Here are made-up elements, facts about them, and rows of numbers that follow some of those facts. Name the element behind each unnamed row.

There are 4 kinds of fact about the elements: θ, γ, ζ, Δ.
[bamir,bapigen,bigir,bobros,bratir,brigruk,driklori,drilek,droplak,flastupo,flinis,fubal,grasi,grobil,kidrin,kliketul,klirur,kodru,koplizos,lasto,lokiren,mestaplu,nofe,pastin,pazufa,pleluklon,ponapo,poni,rastul,reves,robrim,rupler,ruzus,sabu,salar,skegrevor,skiladrar,skistor,skitego,skodral,statri,sturer,sudrir,tavim,tinuskan,tonim,trotrunis,trusok,tuklos,vadrel,vadrur,vetilo,votruk,votur,zaklem,zanu,zokluke,zugruzas,zuklu] θ b
[bifletren,biplozam,bovo,bragre,bregrafo,brekas,bribril,britron,brobal,broskol,brurar,buzek,drakefo,drimu,duplu,fabuk,femesel,festaklik,fibaples,fifik,fitras,fleskedrol,fletol,flofol,flola,flostis,flugrer,foflu,futus,fuza,gobrin,gomom,gradol,gremapli,grestor,grunem,gufos,gutre,kagrifli,karepla,kedral,kedren,kigul,klaplum,kubris,lanek,lavom,lefli,lepus,lifle,lofi,logum,lotrifon,mabri,mastu,mekler,mosta,mutek,nedul,nide,nokidrak,nonem,nuso,paskin,paskubin,plako,plebribron,plidrok,plimen,podu,rapal,reda,sasuval,seskan,skedum,skoskur,soklibo,stebadril,stestak,stoska,sunar,tefle,tekik,toflir,tragrus,triflil,trikugel,triplon,troplon,truma,truvo,truvum,voflo,vugige,zabraklo,zafam,zedra] θ a
bamir γ: lavom,plimen,grobil
bapigen γ: pleluklon
bifletren γ: sasuval,lepus
bobros γ: zaklem,pleluklon,triflil
bragre γ: skitego,zaklem,pleluklon
bratir γ: zaklem,lavom
bregrafo γ: gutre
drakefo γ: bobros
drilek γ: zokluke,fubal,flola,lefli
drimu γ: mosta
droplak γ: voflo
fabuk γ: bobros,gremapli
fifik γ: plimen
fleskedrol γ: lofi
flinis γ: zaklem,bratir,plimen,pleluklon
flola γ: mosta
flostis γ: grobil
fubal γ: mabri
futus γ: zaklem,grobil
gradol γ: bobros,zaklem,mosta
grestor γ: mabri
grobil γ: lavom,gradol
grunem γ: vadrur
gutre γ: gradol
kidrin γ: truma
klaplum γ: zaklem,bregrafo
kubris γ: plimen,lefli,triflil
lefli γ: lifle,mosta
lepus γ: zaklem,trikugel
lifle γ: zaklem,triflil
mabri γ: zaklem,gutre
mastu γ: plimen,lofi
mekler γ: nofe
mosta γ: zaklem
nofe γ: flastupo,triflil
plebribron γ: bregrafo
poni γ: grunem
reda γ: truma
sabu γ: pleluklon,lefli
sasuval γ: zaklem
skitego γ: plimen,pleluklon,bregrafo
sturer γ: grunem,bregrafo
tavim γ: zaklem,pleluklon
tragrus γ: bapigen,mosta,gradol,vadrur
triflil γ: zaklem
trikugel γ: troplon,vadrur
trotrunis γ: mosta,pleluklon
truma γ: zaklem,bregrafo
truvum γ: zaklem,flola,pleluklon
tuklos γ: bobros
vadrur γ: bobros
voflo γ: flola,gradol
votruk γ: triflil
votur γ: fifik,triflil
zanu γ: bobros,drimu,trikugel
zokluke γ: zaklem
[bamir,bapigen,bifletren,biplozam,bragre,britron,brobal,broskol,buzek,driklori,drimu,duplu,femesel,festaklik,fibaples,fifik,fitras,flastupo,fleskedrol,fletol,flola,flostis,flugrer,foflu,fubal,futus,fuza,gobrin,gomom,gradol,grunem,gutre,kagrifli,kedral,kedren,kidrin,kigul,klaplum,kliketul,klirur,kodru,koplizos,lanek,lasto,lefli,lofi,logum,lokiren,lotrifon,mabri,mastu,mosta,mutek,nide,nofe,nonem,nuso,paskin,pazufa,plako,plebribron,plidrok,podu,poni,rapal,rastul,reda,robrim,rupler,ruzus,sabu,sasuval,skedum,skegrevor,skiladrar,skistor,skitego,skoskur,stestak,stoska,sturer,sudrir,tekik,tinuskan,tragrus,triplon,troplon,trotrunis,truma,trusok,truvum,vadrel,vadrur,vetilo,voflo,votur,zabraklo,zafam,zaklem,zedra,zokluke,zuklu] ζ c
[bigir,bobros,bovo,bratir,bregrafo,brekas,bribril,brigruk,brurar,drakefo,drilek,droplak,fabuk,flinis,flofol,grasi,gremapli,grestor,grobil,gufos,karepla,kubris,lavom,lepus,lifle,mekler,mestaplu,nedul,nokidrak,paskubin,pastin,pleluklon,plimen,ponapo,reves,salar,seskan,skodral,soklibo,statri,stebadril,sunar,tavim,tefle,toflir,tonim,triflil,trikugel,truvo,tuklos,votruk,vugige,zanu,zugruzas] ζ d
bamir Δ: plebribron,fubal,soklibo,poni,lanek
biplozam Δ: stestak
broskol Δ: tefle,femesel,podu,vadrel
brurar Δ: ruzus,pazufa,flofol
drakefo Δ: brobal,skistor,zanu,zugruzas
drilek Δ: salar,bigir,flostis
fibaples Δ: mekler,stestak,kubris,fabuk
fitras Δ: triplon,rupler,triflil,truma
fletol Δ: brobal,podu,plidrok
flinis Δ: paskin,britron,lavom,bratir,stestak
fuza Δ: salar,robrim,truvo,podu,rastul,grobil
gomom Δ: triplon,zabraklo,driklori
grasi Δ: gobrin,trotrunis,koplizos
gremapli Δ: vugige,bribril,brekas,tragrus
grunem Δ: tekik,lepus,fifik,paskubin
kagrifli Δ: zokluke,vadrel,trotrunis,skiladrar
kidrin Δ: nokidrak,rapal,mutek,kubris,stoska
klaplum Δ: pastin
klirur Δ: truvo,statri,logum
kodru Δ: flugrer,brekas,zedra,paskubin,gufos
lokiren Δ: salar,truvo,bragre,bratir,logum
lotrifon Δ: flofol,brekas,poni,trikugel
mabri Δ: kigul,votruk,nofe,fleskedrol,kedren
mastu Δ: skitego,lepus,flola
mestaplu Δ: bobros,zaklem,stoska
nedul Δ: tekik,brigruk,flastupo,buzek,lefli
nide Δ: karepla,skodral,paskin,plimen
nonem Δ: tuklos,brigruk,lavom
nuso Δ: ruzus,femesel,stestak,logum
plako Δ: bovo,brigruk,flofol,paskubin,reves,driklori,koplizos
ponapo Δ: skodral,plebribron,foflu,kedral,plidrok
reda Δ: karepla,robrim,sunar,statri,fleskedrol
sabu Δ: zokluke,rastul,festaklik,skiladrar,truma
seskan Δ: zaklem,skegrevor,kliketul,trotrunis,grestor
skoskur Δ: skitego,truvo,stestak
stebadril Δ: bigir,fabuk
sturer Δ: poni,trotrunis,zedra
sudrir Δ: sasuval,mekler,zabraklo,stoska
tavim Δ: fubal,vadrel
tinuskan Δ: lifle,zaklem,buzek,lasto,skedum,plidrok
toflir Δ: salar,skodral,festaklik,vadrur,koplizos
tonim Δ: bovo,rapal,pazufa,lofi
troplon Δ: poni,tragrus,gradol,duplu
trusok Δ: rastul,plimen,zabraklo
vetilo Δ: tefle,tuklos,buzek,zuklu
voflo Δ: lifle,brigruk,tragrus,lefli
votur Δ: tuklos,britron,mutek,zanu
zafam Δ: skedum

Named rows:
lifle: [23,3,-1,-11,2,8,11,-6,-11,-8,4,-4,10,-7,-18,4,-12,0,-5,6,31,1,13,-1,-4,2,0,12,-2,2]
kodru: [-20,-6,-9,1,-2,-15,-4,9,-2,3,-3,-8,-5,-13,10,-1,4,0,-2,-7,-9,6,-19,1,-10,-4,3,-16,-3,5]
ruzus: [-16,-7,6,5,0,-8,-9,2,0,7,-13,-8,-17,-11,9,1,2,-13,-2,-3,3,1,-12,6,-11,0,1,-8,-5,1]
mutek: [7,-3,4,6,-5,4,2,-3,9,-1,-2,5,8,9,-9,-3,6,-2,6,3,-6,-2,6,-1,4,3,3,4,-1,0]
kedral: [8,-1,5,4,-5,7,2,-3,10,0,-4,4,4,9,-9,-3,5,-2,5,3,-11,-3,5,-2,0,3,4,3,0,-2]
skedum: [6,-3,2,5,-5,6,2,-3,10,-1,1,4,6,9,-9,-4,6,-3,6,3,-6,-3,7,-1,3,3,5,5,0,0]
flastupo: [-19,-6,1,5,0,-8,-10,2,3,6,-10,-12,-20,-14,8,0,3,-15,-2,-1,9,-1,-10,8,-11,0,5,-3,-5,3]
trusok: [-24,-7,-8,-1,3,-6,-7,7,-1,6,11,-5,-30,-11,19,-2,3,-7,0,-2,-26,2,-6,2,-21,-3,5,-2,-2,4]
flinis: [0,-10,5,-11,11,-8,-8,1,-26,-8,8,-4,6,-15,17,4,-16,-4,-8,-6,43,12,-12,5,-9,-4,-13,-11,-1,10]
lavom: [5,7,1,2,0,0,0,-4,2,1,2,8,7,15,-15,1,1,2,1,1,32,-1,8,-3,16,2,-5,11,0,6]
kagrifli: [6,5,-5,-2,-6,3,11,7,6,2,6,11,0,8,-3,-4,7,14,6,-1,-46,3,-3,-13,-7,-2,5,-8,5,-1]
reves: [-20,7,-1,3,5,-11,-11,2,-4,11,-7,-9,-26,-10,1,5,-2,-5,-6,-2,40,0,-8,3,-2,-2,-1,3,-3,9]
plako: [3,-5,-12,1,-6,-2,5,4,7,-7,10,2,24,9,-6,-5,6,7,7,-2,-15,4,0,-4,5,-1,3,-3,1,6]
plidrok: [7,0,2,4,-4,6,3,-3,10,0,0,4,-1,10,-8,-3,6,-2,6,4,-12,-3,7,-2,1,3,5,5,1,-2]
votruk: [-6,12,4,-2,7,-1,-7,-1,-10,2,-5,-15,-16,-19,10,6,-9,-3,-10,1,40,0,-8,7,-9,-4,0,0,0,4]
fuza: [4,-3,1,-3,0,13,4,2,1,3,17,17,-13,14,9,-6,6,3,9,1,-49,2,9,-10,-18,-1,0,5,3,-1]
skoskur: [12,-13,11,2,1,9,0,0,-11,-3,5,23,30,19,8,-4,2,1,10,-11,-24,9,2,-8,-11,-5,-11,-7,-1,6]
rapal: [7,-2,4,4,-5,4,3,-2,8,0,-5,5,8,9,-10,-3,6,-3,6,2,-8,-2,6,-1,4,2,4,2,-1,-1]
kubris: [21,12,8,-3,2,7,2,-6,-3,-8,2,4,13,8,-2,1,-6,7,-1,5,34,-2,4,0,16,3,-5,1,7,-2]

Rows to name:
No name comes twice in this set of rows, the named rows included.
[-23,3,-7,3,4,-15,-13,1,-1,6,-2,-14,-16,-10,-1,3,-1,-7,-6,-1,53,0,-8,7,6,-1,-1,5,-6,13] => brigruk
[-12,-20,0,-8,1,-7,2,1,-10,4,-7,-14,-29,-32,-8,3,-7,-21,-7,3,1,4,-3,6,-31,1,7,1,-11,2] => zaklem
[16,-4,1,-4,-2,4,3,0,1,-15,12,11,25,10,9,-6,0,10,4,1,-19,2,-1,-2,8,2,-3,-12,8,-7] => mastu
[-14,-5,-5,-4,1,-15,-3,9,-3,-4,-1,-6,-5,-16,19,1,-1,8,-6,-3,-17,3,-22,3,2,-2,0,-23,5,-10] => bamir
[11,11,2,-2,2,3,4,-4,0,-1,0,6,6,11,-10,2,-3,8,-3,3,19,-4,8,-3,19,3,-5,7,4,-5] => grestor
[-16,-13,-6,-3,3,-11,-7,5,-6,-6,7,-10,-3,-15,21,-1,-3,-1,-4,-3,-7,4,-11,8,-4,-1,-2,-12,-1,-2] => kidrin
[-2,4,-19,0,-1,-5,-1,2,3,-7,21,0,22,14,-11,-3,1,8,5,-2,33,3,6,-3,17,0,-2,11,0,16] => nedul
[1,-9,-7,0,-1,-1,8,-3,4,-2,-6,5,27,10,-4,3,2,8,-4,-2,-44,-8,15,2,29,2,-7,6,-3,-24] => flola
[13,-18,-5,-11,-1,3,17,-5,-8,-6,-5,-1,18,-9,-19,5,-8,-2,-6,3,-35,-1,21,1,3,4,-3,10,-8,-19] => mosta
[-21,3,-5,-2,9,-12,-9,1,-6,7,-6,-8,-18,-10,9,9,-6,1,-13,-2,14,-5,-3,7,20,0,-9,3,-1,-11] => grobil
[-17,7,-2,0,7,-9,-9,1,-7,6,-7,-10,-17,-11,8,7,-6,-1,-10,-2,29,-3,-7,6,10,-1,-5,1,-1,-1] => droplak
[-18,-5,5,4,1,-6,-9,2,2,9,-9,-7,-29,-13,11,1,3,-12,-3,0,-5,-1,-8,6,-14,-1,4,-2,-4,1] => robrim
[10,13,6,0,1,5,-1,-4,7,-1,5,9,-10,14,-7,-1,1,5,2,8,31,-3,3,-4,14,5,-2,7,9,1] => plimen
[11,-6,-2,-6,0,6,6,0,0,-9,15,10,9,8,6,-4,0,9,4,3,-37,1,5,-3,2,1,-1,-4,5,-8] => reda
[5,13,-9,0,-2,-2,4,4,1,-1,9,7,23,12,-11,-1,1,16,3,-6,21,5,-1,-10,10,-4,-2,1,3,14] => gremapli

The same elements again, as new rows of numbers:
Known rows:
kagrifli: [1,19,29,-8,19,39,-11,-12,24,-6,-20,15,34,-4,10,-1,-1,14,40,33,-20,-16,20,-11,8,13,-5]
trusok: [15,6,7,9,47,0,-4,-30,24,2,-14,-12,37,5,2,-19,32,7,19,22,-31,-25,13,7,7,2,-1]
skiladrar: [21,10,0,3,45,2,4,-25,32,-3,-16,-15,39,23,7,-11,37,10,14,17,-19,-24,12,9,13,-6,7]
grunem: [12,16,38,-6,35,49,-7,-12,27,-4,-32,22,27,-15,-27,-9,8,16,32,27,-12,-12,9,-17,7,10,1]
foflu: [12,22,15,-9,20,45,-2,-18,29,-4,-25,11,36,4,10,3,5,16,30,40,-10,-17,18,-8,9,-4,8]
plako: [12,19,29,-9,22,40,-13,-16,26,-4,-17,15,33,-14,4,0,6,13,33,43,-21,-17,19,-11,6,7,1]
drimu: [8,26,23,-14,36,54,6,-14,28,-8,-28,20,31,0,-19,-9,9,20,27,22,-1,-9,13,-15,11,-3,8]
femesel: [11,21,14,-9,20,44,-2,-15,27,-3,-25,14,36,5,9,3,5,15,30,37,-11,-17,20,-9,10,-4,9]
trotrunis: [19,23,7,-6,61,12,9,-15,25,-10,-7,-3,27,27,-16,-26,41,18,11,-3,-9,-8,6,2,13,-3,2]
votur: [31,15,14,1,65,9,-3,-23,25,10,-4,2,22,2,-23,-35,44,10,9,9,-20,-7,10,7,-1,0,2]
mutek: [14,22,15,-9,21,45,-3,-19,29,-2,-24,11,35,1,8,2,7,16,29,41,-11,-17,18,-8,9,-5,9]
nuso: [9,16,20,-5,21,38,-13,-8,17,2,-20,24,34,-5,2,-3,6,10,35,36,-27,-19,26,-19,6,4,4]
lavom: [3,18,30,-14,23,52,4,-23,44,-8,-32,25,48,-5,-21,-13,14,9,19,21,6,-6,28,-9,15,1,28]
bobros: [18,9,13,7,53,15,7,-27,38,-7,-30,-1,39,20,-29,-32,45,10,2,3,-2,-16,6,6,17,4,20]
grobil: [11,13,8,1,50,14,11,-30,35,-8,-19,-1,43,20,-20,-36,44,8,3,1,-4,-12,15,8,16,-1,22]
gremapli: [8,14,43,-2,23,50,-12,-13,32,-10,-32,25,34,-9,-24,-17,11,12,25,26,-6,-12,13,-13,14,21,11]
drilek: [9,23,7,11,54,19,-1,-26,6,-6,-7,7,28,15,-21,-54,41,12,8,6,-17,-9,7,2,9,10,4]
bregrafo: [-3,21,28,-11,24,55,6,-20,35,-17,-35,23,45,0,-22,-16,11,14,22,21,5,-10,20,-13,19,4,23]
mekler: [17,25,24,0,25,58,-5,-14,26,1,-30,26,26,12,-14,-23,13,17,18,26,4,-5,8,-6,8,9,15]

Which element is each row?
No name comes twice in this set of rows, the named rows included.
[12,15,19,-5,21,38,-15,-7,18,3,-19,26,34,-6,-1,-3,8,9,34,37,-27,-20,29,-21,7,3,6] => biplozam
[3,18,26,1,12,45,-15,-19,19,-4,-24,21,38,-5,4,-16,6,10,28,41,-16,-17,22,-10,10,16,9] => stebadril
[28,16,11,-1,59,9,3,-12,30,-9,-15,-6,25,28,-19,-18,43,18,9,3,-11,-16,-1,1,14,1,4] => poni
[14,30,20,0,27,61,-4,-12,17,-5,-28,27,25,13,-17,-26,14,20,17,26,3,-5,6,-11,10,9,14] => fabuk
[12,22,29,0,25,57,-2,-12,28,-9,-38,23,29,11,-20,-17,12,19,20,26,5,-11,5,-11,15,12,15] => trikugel
[22,7,13,1,47,-3,-8,-21,30,-3,-7,-9,37,8,1,-13,38,8,17,20,-30,-25,16,4,12,4,2] => kodru
[19,28,20,-18,30,47,-2,-15,36,11,-13,20,28,3,1,-9,8,14,26,21,-1,3,25,1,-3,-5,10] => fleskedrol
[23,19,7,6,56,15,-6,-19,12,4,-2,14,27,13,-27,-53,49,7,2,5,-19,-5,15,0,7,6,13] => flinis
[5,19,29,-2,11,44,-17,-16,22,-7,-21,21,38,-4,3,-14,8,10,27,40,-16,-16,23,-11,11,16,11] => brurar
[-2,19,27,3,11,47,-14,-22,18,-5,-26,18,38,-3,7,-18,2,10,32,39,-15,-16,19,-7,10,18,5] => toflir
[23,5,11,4,60,11,11,-23,38,-4,-32,-8,34,18,-28,-18,40,13,11,2,-9,-20,2,3,14,-4,9] => vadrur
[13,9,-2,14,35,8,2,-32,26,-3,-23,-11,44,28,6,-27,37,6,8,18,-15,-24,13,12,14,2,15] => salar
[6,33,19,-17,35,55,6,-14,21,-11,-19,21,29,3,-14,-13,9,22,27,23,-2,-6,14,-15,10,-4,6] => plebribron

The same elements again, as new rows of numbers:
Named rows:
kigul: [-1,-6,2,4,-11,-1,-4,-12,-49,26,0,7,-19,5,3,6,7,18,6,10,-4,-3,3,8,-12,-5,-2,-4,0,8,11,6,-18,-1,9,-3]
rastul: [13,10,-3,9,-19,-2,-12,-13,-42,17,-4,4,-25,2,24,6,2,17,-7,9,-9,-8,16,33,-3,-13,6,-1,-14,20,3,8,-31,-1,13,13]
plidrok: [-6,-4,5,0,-15,0,-4,-7,-52,23,-2,7,-22,-4,2,3,5,24,-1,4,-8,1,3,12,-16,-1,-5,-6,-1,9,17,6,-19,-5,-2,1]
tinuskan: [18,14,-6,8,-18,4,-22,-6,-44,16,-6,1,-14,0,20,4,8,25,-27,14,4,11,10,27,3,-6,7,6,-16,17,14,16,-10,-1,2,8]
skedum: [-5,0,3,3,-14,0,-6,-7,-53,25,-1,7,-18,-4,3,3,3,24,-2,4,-6,4,2,11,-14,-2,-6,-3,0,7,17,7,-15,-5,-2,1]
zedra: [-2,4,3,3,-13,1,-3,-15,-52,31,2,9,-18,11,-4,11,3,21,11,9,-10,-1,-6,15,-12,-8,-2,-8,-3,2,6,7,-14,2,7,7]
brurar: [8,5,-2,4,-1,-3,-10,-16,-52,26,-1,12,-5,7,-11,12,3,14,2,17,4,5,-7,3,-3,-3,-1,9,-6,0,8,12,-4,-2,10,1]
plebribron: [9,-2,0,-15,-11,4,11,-3,-43,20,17,-6,-27,4,-7,-2,-2,22,-1,2,-8,1,0,22,-5,-6,2,-17,4,1,9,6,-12,-15,5,0]
nofe: [16,7,-15,-5,-19,2,-9,-13,-34,15,14,-7,-29,3,23,10,7,23,-7,3,5,8,15,42,-5,-18,11,3,-7,13,11,16,-24,-9,17,9]
flastupo: [8,16,-17,5,-18,7,-17,-16,-39,20,11,-9,-23,-1,20,14,2,24,-7,5,-1,14,16,40,-3,-19,1,0,-8,11,19,19,-20,-6,5,20]
bribril: [2,6,4,1,-3,-3,-3,-16,-54,27,-3,11,-11,7,-12,13,0,19,9,10,-5,-2,-8,11,-6,-3,-3,0,-8,3,3,10,-11,-3,4,11]
poni: [11,17,-15,-9,-22,2,0,-14,-45,10,15,-3,-30,6,11,7,4,27,-6,1,-6,-1,9,48,1,-17,8,-6,-13,7,-2,8,-19,-7,16,21]
lanek: [-2,0,5,2,-14,1,-1,-9,-51,29,-2,4,-18,8,-3,6,8,24,5,8,-5,-2,-3,12,-10,-3,-1,-7,-3,6,11,7,-15,0,5,3]
flostis: [12,-5,0,-8,-11,2,0,-6,-38,25,20,-3,-25,3,0,3,-5,15,1,6,-4,7,3,17,-10,-11,1,-9,9,0,12,10,-12,-16,10,-8]
trotrunis: [22,13,-9,-14,-19,2,1,-6,-36,11,20,-10,-34,4,13,4,-4,25,-11,-1,-7,4,9,50,1,-17,9,-10,-9,9,-1,12,-19,-16,14,16]
nide: [5,-4,-1,4,-10,2,-6,-10,-48,26,-1,4,-11,5,1,6,14,17,-5,15,6,3,1,3,-7,-1,2,2,0,8,17,9,-8,0,10,-10]
podu: [-4,-5,2,1,-14,-2,-4,-10,-51,23,-2,7,-20,-3,5,4,5,20,2,7,-6,-2,5,9,-16,-2,-3,-5,0,10,16,6,-22,-4,1,-3]
gomom: [4,-1,-2,7,-10,1,-9,-13,-50,29,3,9,-10,11,-1,9,10,16,2,15,4,5,-3,5,-7,-7,1,2,0,1,11,9,-4,2,12,-6]
nuso: [6,-2,-5,7,-11,1,-11,-12,-49,25,3,8,-9,5,3,7,10,12,-3,16,4,8,0,2,-7,-4,1,5,3,3,15,9,-5,0,11,-8]

Name these rows:
No name comes twice in this set of rows, the named rows included.
[12,15,-3,11,-18,-2,-14,-14,-44,19,-3,5,-24,5,20,10,0,19,-5,11,-12,-5,11,35,-1,-14,4,-3,-16,17,-1,10,-25,1,11,18] => koplizos
[17,-2,-7,-16,-11,2,5,-5,-43,19,26,-5,-21,5,-7,0,2,19,-7,5,3,11,-1,18,-3,-9,4,-8,8,-5,10,9,0,-17,12,-8] => klaplum
[8,2,2,-1,-1,1,-6,-10,-51,26,-7,6,-7,4,-12,9,8,21,-5,15,8,5,-5,4,-3,2,0,4,-10,5,13,15,-4,-3,2,1] => seskan
[20,18,-7,-5,-16,8,1,-6,-38,14,12,-12,-29,4,14,5,-5,21,-10,6,-12,-2,14,44,7,-17,6,-17,-11,13,5,11,-20,-10,10,18] => fubal
[6,0,-13,-7,-10,6,0,-11,-44,19,25,-5,-24,-1,0,6,-1,14,5,6,-3,9,5,18,-7,-14,-3,-10,11,-4,16,9,-8,-15,10,-2] => sasuval
[-2,-1,0,5,-12,-4,-5,-15,-51,29,2,10,-20,7,1,9,4,17,9,11,-8,-3,0,12,-12,-8,-2,-4,0,4,8,5,-16,0,10,1] => triplon
[0,-1,0,4,-13,2,-9,-7,-51,25,-2,6,-14,0,0,3,10,24,-6,10,1,8,0,5,-10,0,-2,0,-1,5,19,10,-9,-3,0,-3] => zafam
[3,4,0,6,-11,1,-9,-14,-51,33,1,7,-9,17,-7,12,11,19,3,15,2,7,-9,7,-4,-7,1,-1,-3,-1,9,10,-2,5,11,0] => lotrifon
[-1,5,-10,-7,-11,7,2,-11,-44,24,23,-8,-24,1,-4,7,-3,22,5,4,-6,13,2,21,-8,-15,-5,-13,8,-5,20,13,-8,-14,4,5] => lefli
[1,-5,1,1,-13,3,-8,-5,-50,24,-2,4,-12,0,2,2,13,21,-10,10,6,7,3,4,-9,1,1,2,-1,10,21,11,-9,-3,2,-8] => fletol
[24,18,-4,6,-6,1,-14,-13,-43,18,-10,5,-11,7,8,12,4,18,-14,18,3,-1,6,28,7,-7,10,8,-25,18,0,18,-15,-1,11,16] => grasi
[2,-4,0,3,-12,3,-9,-8,-49,26,-1,6,-11,4,1,4,13,21,-8,13,6,7,0,4,-6,0,1,1,0,8,19,11,-7,-1,6,-9] => broskol

